[128 = 0]

[127, 109, 155, 135, 130, 131, 131, 125, 121, 128, 127, 165, 140, 128, 151, 136, 130, 127, 118, 152, 142, 129, 128, 123, 134, 130, 144, 130]
F + [32]
[136, 117, 176, 118, 122, 125, 125, 135, 138, 127, 120, 129, 128, 164, 134, 129, 128, 156, 126, 147, 139, 132, 119, 95, 107, 141, 137, 141]
R + [33]
[123, 118, 195, 127, 127, 134, 137, 134, 130, 123, 135, 150, 125, 131, 157, 132, 130, 125, 130, 147, 136, 125, 129, 123, 145, 137, 140, 133]
F + [32]
[136, 109, 209, 126, 126, 116, 120, 133, 125, 107, 123, 132, 124, 155, 146, 133, 135, 130, 136, 140, 131, 150, 129, 129, 130, 137, 141, 150]
M + [33]
[135, 107, 189, 135, 125, 128, 135, 130, 144, 118, 122, 132, 110, 148, 141, 129, 125, 129, 124, 141, 132, 138, 127, 131, 127, 140, 148, 138]
M + [33]
[140, 99, 170, 131, 122, 132, 127, 122, 129, 126, 108, 136, 127, 142, 146, 128, 125, 127, 125, 141, 141, 139, 125, 126, 132, 133, 141, 141]
M + [32]
[135, 117, 206, 136, 134, 131, 118, 134, 133, 133, 138, 135, 111, 126, 140, 146, 135, 131, 149, 139, 135, 144, 126, 124, 122, 131, 151, 137]
F + [35]
[138, 102, 174, 124, 125, 129, 127, 136, 136, 120, 124, 135, 127, 150, 119, 134, 133, 130, 123, 143, 130, 134, 123, 127, 118, 143, 141, 127]
R + [33]
[130, 114, 170, 130, 125, 125, 128, 128, 139, 123, 131, 145, 124, 142, 135, 134, 140, 123, 119, 144, 136, 126, 124, 139, 132, 133, 146, 138]
R + [33]
[132, 102, 174, 118, 124, 130, 126, 130, 131, 127, 127, 127, 117, 170, 142, 128, 147, 127, 118, 142, 135, 131, 123, 132, 110, 132, 140, 144]
M + [33]
[129, 112, 172, 128, 118, 105, 130, 125, 129, 128, 118, 132, 113, 142, 139, 142, 127, 124, 173, 137, 135, 152, 122, 133, 120, 145, 135, 141]
F + [32]
[141, 114, 203, 153, 128, 140, 140, 116, 130, 130, 129, 127, 103, 133, 135, 140, 130, 128, 127, 144, 119, 125, 119, 132, 121, 132, 130, 140]
M + [35]

[128, 125, 136, 127, 128, 127, 123, 131, 131, 123, 133, 125, 118, 128, 125, 135, 117, 134, 126, 129, 127, 126, 135, 138, 124, 130, 124, 132]
sud + (80)
[134, 128, 139, 131, 128, 128, 128, 128, 133, 123, 124, 129, 127, 126, 129, 134, 121, 131, 131, 130, 129, 122, 142, 129, 130, 137, 127, 126]
sud + (78)
[131, 124, 132, 124, 128, 131, 120, 128, 133, 124, 130, 128, 109, 129, 128, 134, 116, 135, 126, 129, 125, 131, 130, 137, 119, 127, 120, 134]
sud + (86)
[134, 129, 137, 132, 125, 127, 122, 125, 131, 122, 125, 130, 136, 128, 127, 135, 119, 134, 130, 135, 131, 128, 145, 130, 130, 125, 128, 127]
laf + (78)
[135, 131, 137, 133, 124, 129, 126, 125, 132, 122, 124, 130, 128, 126, 126, 135, 119, 138, 131, 135, 127, 128, 143, 128, 129, 125, 126, 126]
laf + (78)
[131, 134, 134, 139, 126, 128, 129, 124, 130, 126, 121, 131, 138, 125, 130, 134, 127, 134, 132, 132, 130, 128, 139, 124, 128, 126, 132, 124]
laf + (78)
[123, 126, 132, 124, 128, 129, 128, 132, 131, 124, 131, 122, 113, 126, 121, 131, 121, 134, 127, 125, 127, 131, 132, 140, 112, 130, 126, 133]
sud + (86)
[124, 125, 131, 126, 129, 129, 122, 127, 131, 127, 128, 124, 112, 127, 127, 130, 123, 130, 129, 127, 126, 134, 129, 140, 114, 133, 125, 137]
sud + (86)
[128, 135, 129, 130, 123, 129, 127, 127, 130, 121, 126, 127, 129, 122, 126, 130, 123, 136, 132, 134, 130, 129, 136, 130, 122, 126, 125, 124]
laf + (80)
[120, 125, 133, 126, 130, 123, 124, 136, 128, 130, 134, 129, 121, 128, 126, 135, 121, 126, 122, 123, 126, 124, 127, 136, 120, 135, 124, 136]
sud + (86)
[128, 126, 135, 128, 127, 129, 118, 126, 134, 120, 129, 125, 115, 129, 124, 128, 120, 135, 131, 133, 120, 128, 135, 142, 119, 126, 122, 135]
sud + (86)
[136, 122, 130, 122, 128, 131, 121, 123, 131, 124, 136, 129, 124, 130, 125, 129, 118, 132, 123, 132, 127, 124, 134, 135, 130, 123, 127, 129]
tabi + (80)
[132, 131, 135, 131, 125, 127, 125, 129, 130, 123, 128, 130, 129, 125, 126, 133, 122, 134, 127, 131, 129, 125, 136, 128, 129, 126, 127, 124]
laf + (78)
[121, 125, 130, 123, 130, 128, 122, 133, 128, 127, 134, 125, 115, 128, 128, 134, 122, 131, 124, 123, 126, 130, 127, 133, 115, 134, 124, 134]
sud + (86)
[119, 129, 123, 125, 128, 131, 125, 132, 127, 130, 128, 127, 116, 129, 129, 127, 129, 128, 127, 122, 124, 129, 119, 131, 118, 133, 126, 134]
sud + (86)
[138, 123, 136, 128, 128, 132, 126, 123, 131, 126, 129, 128, 134, 129, 125, 132, 120, 129, 128, 131, 129, 126, 140, 129, 136, 123, 126, 126]
tabi + (78)
[133, 133, 138, 133, 127, 128, 123, 129, 131, 125, 124, 129, 129, 126, 131, 137, 121, 130, 130, 129, 127, 126, 139, 129, 126, 131, 125, 127]
sud + (78)
[122, 127, 128, 125, 127, 130, 122, 130, 131, 126, 130, 124, 111, 128, 125, 130, 119, 133, 127, 128, 124, 132, 127, 140, 112, 131, 124, 136]
sud + (86)
[124, 127, 134, 132, 125, 126, 123, 130, 130, 122, 129, 128, 123, 129, 124, 128, 124, 131, 129, 132, 121, 126, 134, 139, 118, 128, 126, 134]
sud + (80)
[118, 129, 132, 128, 125, 127, 128, 129, 129, 124, 128, 126, 122, 127, 126, 130, 126, 131, 128, 129, 123, 128, 131, 141, 112, 128, 127, 134]
sud + (80)
[129, 125, 125, 123, 128, 131, 117, 129, 132, 121, 129, 131, 121, 125, 126, 131, 120, 134, 126, 133, 124, 135, 129, 134, 119, 126, 125, 132]
laf + (86)
[125, 125, 126, 122, 125, 130, 123, 127, 133, 123, 134, 122, 113, 126, 123, 127, 121, 137, 126, 130, 126, 135, 129, 141, 116, 125, 131, 137]
laf + (86)
[131, 130, 141, 140, 127, 126, 132, 128, 130, 125, 121, 127, 128, 124, 130, 135, 123, 129, 137, 130, 129, 123, 136, 126, 128, 129, 128, 127]
sud + (78)
[134, 130, 136, 134, 125, 129, 126, 125, 129, 125, 121, 131, 135, 128, 130, 128, 126, 131, 131, 134, 129, 129, 139, 127, 129, 127, 127, 128]
laf + (78)
[128, 125, 133, 128, 125, 130, 124, 124, 132, 122, 130, 120, 122, 126, 126, 134, 114, 138, 126, 134, 130, 134, 140, 144, 110, 125, 132, 135]
laf + (86)
[128, 137, 124, 126, 126, 126, 120, 129, 129, 121, 126, 132, 121, 127, 128, 131, 119, 139, 128, 130, 126, 133, 130, 127, 121, 128, 126, 121]
laf + (80)
[127, 123, 128, 122, 127, 130, 120, 127, 130, 124, 136, 125, 124, 131, 125, 133, 118, 133, 121, 131, 128, 135, 135, 142, 113, 124, 128, 135]
laf + (86)
[129, 131, 142, 136, 127, 127, 130, 130, 132, 125, 123, 127, 128, 125, 128, 134, 123, 130, 133, 130, 129, 124, 140, 133, 124, 131, 127, 127]
sud + (78)
[133, 125, 140, 135, 129, 132, 129, 127, 132, 127, 121, 129, 129, 128, 130, 136, 123, 127, 132, 128, 125, 122, 139, 130, 130, 130, 126, 129]
sud + (78)
[128, 125, 133, 128, 130, 131, 122, 128, 131, 127, 129, 123, 115, 128, 129, 134, 120, 131, 130, 127, 129, 131, 131, 135, 120, 133, 125, 139]
sud + (86)
[131, 128, 137, 128, 128, 128, 125, 129, 133, 125, 128, 126, 118, 125, 128, 135, 121, 133, 129, 128, 130, 126, 136, 132, 122, 131, 126, 129]
sud + (80)
[142, 132, 131, 129, 127, 126, 128, 124, 129, 125, 124, 133, 133, 121, 128, 124, 129, 131, 133, 132, 126, 124, 131, 121, 139, 125, 128, 122]
tabi + (78)
[130, 125, 139, 130, 127, 126, 124, 134, 129, 122, 129, 126, 113, 126, 126, 140, 113, 133, 126, 125, 127, 122, 138, 136, 122, 133, 121, 129]
sud + (80)
[134, 113, 137, 118, 131, 135, 119, 127, 132, 127, 138, 121, 114, 133, 126, 141, 111, 130, 120, 124, 131, 136, 134, 148, 116, 130, 126, 140]
sud + (86)
[136, 124, 142, 133, 129, 132, 131, 125, 130, 128, 123, 125, 124, 130, 128, 134, 125, 134, 135, 129, 133, 131, 139, 131, 127, 130, 129, 131]
sud + (78)
[135, 126, 148, 136, 127, 128, 131, 128, 133, 124, 123, 120, 122, 126, 128, 137, 118, 131, 136, 132, 133, 123, 146, 134, 125, 132, 126, 131]
sud + (78)

[126, 134, 124, 123, 134, 126, 131, 122, 127, 134, 125, 127, 126, 135, 134, 123, 137, 123, 131, 136, 127, 127, 131, 124, 133, 123, 131, 121]
W + D
[128, 128, 126, 131, 134, 124, 130, 125, 124, 132, 133, 128, 129, 142, 130, 127, 143, 126, 126, 133, 130, 127, 121, 129, 133, 128, 127, 123]
K + L
[126, 131, 128, 130, 135, 124, 135, 125, 117, 126, 127, 132, 126, 136, 131, 126, 133, 127, 126, 140, 128, 128, 128, 124, 132, 126, 124, 126]
W + L
[127, 133, 129, 121, 133, 125, 134, 124, 129, 126, 131, 126, 119, 134, 131, 125, 128, 123, 125, 127, 128, 130, 130, 131, 134, 122, 125, 131]
W + T
[126, 132, 125, 119, 136, 131, 136, 125, 127, 123, 127, 131, 131, 131, 132, 128, 126, 120, 127, 132, 131, 131, 134, 132, 134, 125, 124, 140]
K + T
[132, 131, 132, 125, 137, 122, 131, 123, 123, 123, 126, 129, 126, 133, 129, 127, 134, 125, 129, 142, 125, 130, 126, 127, 133, 126, 123, 128]
W + L
[129, 133, 123, 131, 130, 120, 134, 125, 126, 128, 129, 131, 124, 134, 131, 124, 134, 127, 127, 137, 128, 130, 125, 127, 133, 124, 128, 128]
K + L
[134, 136, 131, 119, 135, 128, 132, 128, 129, 126, 143, 132, 124, 133, 132, 127, 131, 125, 125, 132, 126, 125, 130, 137, 134, 123, 124, 139]
W + T
[132, 132, 131, 116, 134, 124, 131, 120, 128, 135, 129, 124, 130, 131, 129, 125, 132, 125, 126, 141, 133, 129, 128, 136, 137, 119, 126, 132]
W + T
[127, 135, 130, 117, 140, 126, 133, 116, 130, 124, 132, 126, 128, 139, 134, 131, 127, 118, 126, 143, 139, 131, 136, 132, 137, 120, 127, 135]
K + J
[125, 124, 123, 124, 131, 121, 134, 124, 130, 129, 131, 130, 122, 136, 135, 126, 127, 127, 121, 126, 136, 134, 142, 127, 137, 123, 128, 135]
K + J
[131, 127, 129, 120, 139, 124, 134, 124, 128, 122, 133, 128, 126, 131, 133, 133, 126, 123, 125, 140, 129, 129, 135, 135, 136, 121, 124, 137]
W + T
[127, 128, 131, 124, 125, 132, 121, 127, 135, 139, 128, 120, 123, 127, 124, 123, 144, 125, 130, 126, 123, 126, 109, 126, 125, 125, 131, 111]
N + U
[126, 134, 132, 122, 135, 121, 132, 124, 128, 132, 137, 127, 124, 136, 128, 126, 148, 127, 126, 136, 125, 123, 120, 131, 128, 124, 125, 121]
K + D
[130, 129, 131, 130, 138, 119, 137, 124, 124, 123, 133, 132, 126, 142, 134, 127, 136, 122, 126, 139, 127, 130, 137, 128, 136, 130, 125, 138]
W + L
[129, 128, 137, 126, 136, 124, 130, 128, 128, 131, 134, 124, 133, 139, 126, 131, 137, 130, 131, 129, 126, 128, 120, 129, 132, 135, 127, 126]
K + U
[130, 137, 126, 125, 134, 119, 132, 125, 126, 129, 135, 127, 125, 130, 132, 122, 138, 125, 124, 142, 129, 129, 124, 140, 133, 120, 129, 125]
W + L
[125, 146, 133, 118, 134, 122, 135, 122, 128, 126, 140, 126, 122, 135, 130, 122, 130, 123, 125, 140, 135, 128, 129, 129, 137, 122, 126, 132]
K + T
[133, 135, 129, 123, 138, 126, 135, 121, 127, 131, 130, 125, 127, 139, 130, 130, 150, 119, 123, 138, 128, 132, 120, 136, 134, 115, 122, 131]
K + J
[131, 134, 132, 121, 133, 128, 129, 125, 127, 133, 129, 127, 125, 134, 134, 127, 137, 124, 129, 140, 128, 128, 122, 123, 131, 124, 127, 127]
K + L
[127, 133, 127, 131, 130, 120, 136, 127, 127, 130, 144, 130, 120, 140, 144, 121, 140, 130, 119, 137, 135, 132, 126, 131, 134, 118, 123, 130]
W + T
[140, 124, 122, 128, 129, 121, 131, 126, 127, 130, 133, 124, 121, 131, 130, 124, 141, 128, 124, 145, 125, 127, 113, 131, 126, 119, 133, 119]
N + L
[130, 130, 130, 121, 132, 124, 134, 121, 131, 128, 137, 128, 122, 137, 131, 127, 137, 112, 128, 139, 127, 130, 109, 135, 134, 115, 124, 138]
K + T
[125, 134, 126, 122, 134, 123, 135, 126, 130, 126, 138, 129, 124, 130, 130, 123, 135, 123, 126, 132, 133, 129, 132, 133, 132, 119, 124, 136]
W + T
[124, 131, 139, 119, 141, 127, 127, 123, 130, 135, 141, 120, 135, 139, 127, 130, 144, 123, 139, 131, 130, 129, 116, 133, 137, 126, 132, 125]
K + U
[136, 130, 124, 121, 128, 120, 128, 127, 124, 126, 129, 130, 120, 133, 138, 130, 125, 127, 122, 135, 134, 133, 124, 128, 128, 128, 130, 129]
N + T
[128, 131, 120, 123, 143, 115, 135, 122, 127, 128, 135, 129, 120, 135, 132, 126, 136, 121, 125, 137, 128, 128, 127, 130, 136, 124, 124, 138]
K + T
[126, 136, 122, 122, 130, 126, 123, 134, 125, 127, 134, 138, 122, 119, 134, 123, 135, 125, 127, 134, 127, 129, 122, 135, 124, 121, 124, 129]
N + T

[125, 127, 128, 129, 126, 133, 134, 125, 128, 131, 125, 117, 138, 127, 139, 132, 128, 119, 136, 111, 122, 132, 124, 129, 130, 121, 126, 126]
H + toba
[126, 127, 126, 124, 131, 114, 134, 129, 132, 133, 128, 120, 129, 128, 140, 130, 126, 141, 125, 114, 121, 139, 123, 128, 130, 129, 129, 129]
X + zepun
[125, 126, 123, 125, 140, 111, 128, 128, 130, 127, 130, 128, 128, 125, 132, 127, 129, 134, 127, 120, 123, 142, 122, 139, 126, 118, 130, 128]
H + gev
[129, 130, 123, 124, 130, 106, 139, 127, 133, 123, 125, 134, 136, 129, 141, 130, 127, 144, 124, 119, 116, 143, 120, 127, 133, 122, 112, 116]
X + rafi
[136, 126, 126, 126, 130, 91, 130, 124, 137, 127, 134, 133, 120, 138, 135, 129, 126, 141, 127, 128, 124, 135, 127, 124, 121, 136, 137, 131]
X + Fevek
[133, 134, 126, 118, 120, 121, 131, 124, 124, 132, 122, 134, 141, 130, 137, 135, 126, 139, 132, 122, 127, 130, 133, 127, 128, 127, 130, 123]
C + gev
[124, 127, 120, 117, 125, 122, 136, 133, 133, 127, 130, 133, 141, 135, 148, 127, 127, 147, 126, 116, 115, 135, 124, 126, 131, 110, 113, 115]
X + rafi
[133, 123, 130, 127, 128, 103, 127, 130, 120, 128, 130, 128, 129, 132, 132, 132, 136, 137, 125, 129, 121, 137, 125, 133, 130, 136, 130, 125]
X + zepun
[131, 133, 127, 127, 132, 111, 131, 129, 131, 131, 129, 120, 130, 130, 135, 125, 128, 140, 125, 123, 119, 125, 118, 129, 130, 117, 124, 125]
X + gev
[122, 131, 119, 118, 125, 104, 140, 126, 134, 120, 120, 125, 129, 129, 137, 133, 126, 142, 127, 119, 116, 144, 132, 128, 128, 121, 118, 115]
X + gev
[142, 132, 125, 120, 130, 121, 133, 130, 131, 128, 120, 129, 126, 130, 134, 130, 127, 135, 122, 125, 126, 132, 129, 124, 127, 130, 123, 129]
X + gev
[131, 127, 132, 122, 129, 114, 142, 129, 136, 128, 129, 132, 126, 124, 150, 135, 129, 134, 131, 126, 122, 144, 126, 121, 129, 125, 126, 127]
X + toba
[133, 127, 127, 121, 127, 108, 124, 127, 125, 123, 130, 126, 128, 129, 131, 127, 129, 145, 130, 115, 124, 140, 128, 130, 127, 124, 126, 121]
X + gev
[126, 133, 126, 124, 130, 119, 120, 134, 128, 126, 133, 117, 137, 128, 134, 128, 127, 137, 119, 112, 124, 133, 123, 143, 117, 132, 127, 132]
H + Fevek
[121, 125, 125, 113, 122, 111, 142, 127, 135, 127, 127, 121, 131, 125, 147, 129, 130, 141, 123, 115, 119, 139, 128, 129, 130, 130, 112, 122]
X + rafi
[126, 141, 125, 119, 123, 138, 141, 125, 130, 129, 120, 128, 123, 125, 131, 132, 134, 127, 132, 123, 131, 133, 132, 126, 128, 126, 118, 133]
H + gev
[124, 135, 123, 117, 127, 132, 127, 127, 125, 117, 129, 133, 134, 130, 140, 123, 129, 138, 125, 120, 123, 136, 127, 132, 128, 124, 118, 122]
X + rafi
[134, 129, 127, 122, 127, 94, 126, 128, 129, 128, 137, 127, 130, 130, 140, 130, 119, 141, 126, 121, 123, 137, 124, 124, 123, 137, 128, 128]
X + Fevek
[120, 128, 125, 124, 129, 122, 135, 129, 131, 123, 127, 131, 128, 130, 135, 128, 130, 137, 123, 123, 123, 136, 133, 125, 135, 127, 113, 126]
X + rafi
[126, 127, 123, 112, 130, 93, 138, 123, 129, 121, 136, 128, 133, 126, 148, 125, 131, 149, 121, 112, 121, 147, 121, 124, 135, 114, 109, 125]
X + rafi
[114, 130, 123, 122, 130, 114, 127, 125, 127, 124, 124, 117, 132, 128, 138, 127, 124, 137, 130, 114, 120, 148, 122, 145, 129, 107, 124, 124]
H + gev
[125, 129, 127, 116, 126, 106, 135, 127, 128, 128, 123, 137, 126, 129, 137, 127, 122, 143, 128, 130, 128, 135, 126, 113, 130, 125, 116, 124]
C + rafi
[127, 133, 126, 121, 118, 107, 127, 136, 129, 128, 128, 135, 140, 133, 139, 130, 128, 149, 116, 105, 126, 129, 124, 131, 127, 132, 129, 128]
C + Fevek
[123, 130, 119, 121, 126, 104, 140, 131, 134, 124, 126, 123, 125, 130, 147, 127, 124, 143, 131, 119, 118, 140, 128, 124, 133, 120, 123, 129]
X + gev
[128, 129, 124, 122, 117, 119, 129, 126, 129, 126, 134, 128, 128, 121, 151, 125, 122, 149, 121, 114, 118, 139, 123, 124, 129, 127, 117, 127]
X + rafi
[127, 130, 124, 118, 123, 132, 117, 122, 130, 127, 140, 114, 144, 130, 137, 135, 136, 136, 122, 106, 125, 126, 123, 171, 125, 140, 131, 131]
E + zepun
[122, 126, 127, 131, 124, 108, 129, 124, 130, 129, 132, 128, 123, 130, 133, 131, 124, 136, 129, 125, 114, 136, 123, 126, 131, 132, 135, 139]
X + Fevek
[117, 127, 125, 130, 130, 108, 116, 127, 128, 127, 128, 125, 119, 131, 132, 131, 125, 138, 126, 127, 123, 130, 129, 128, 129, 138, 146, 128]
X + Fevek
[126, 125, 130, 130, 129, 107, 142, 128, 128, 122, 124, 124, 121, 137, 133, 129, 128, 139, 126, 129, 121, 141, 135, 127, 131, 134, 124, 130]
X + gev
[132, 129, 123, 126, 124, 97, 122, 125, 134, 126, 136, 126, 129, 125, 141, 127, 126, 143, 118, 116, 115, 137, 121, 136, 128, 123, 134, 127]
X + Fevek
[124, 127, 126, 119, 127, 109, 139, 129, 132, 127, 132, 130, 134, 128, 146, 131, 125, 144, 122, 120, 116, 142, 120, 125, 130, 119, 115, 119]
X + rafi
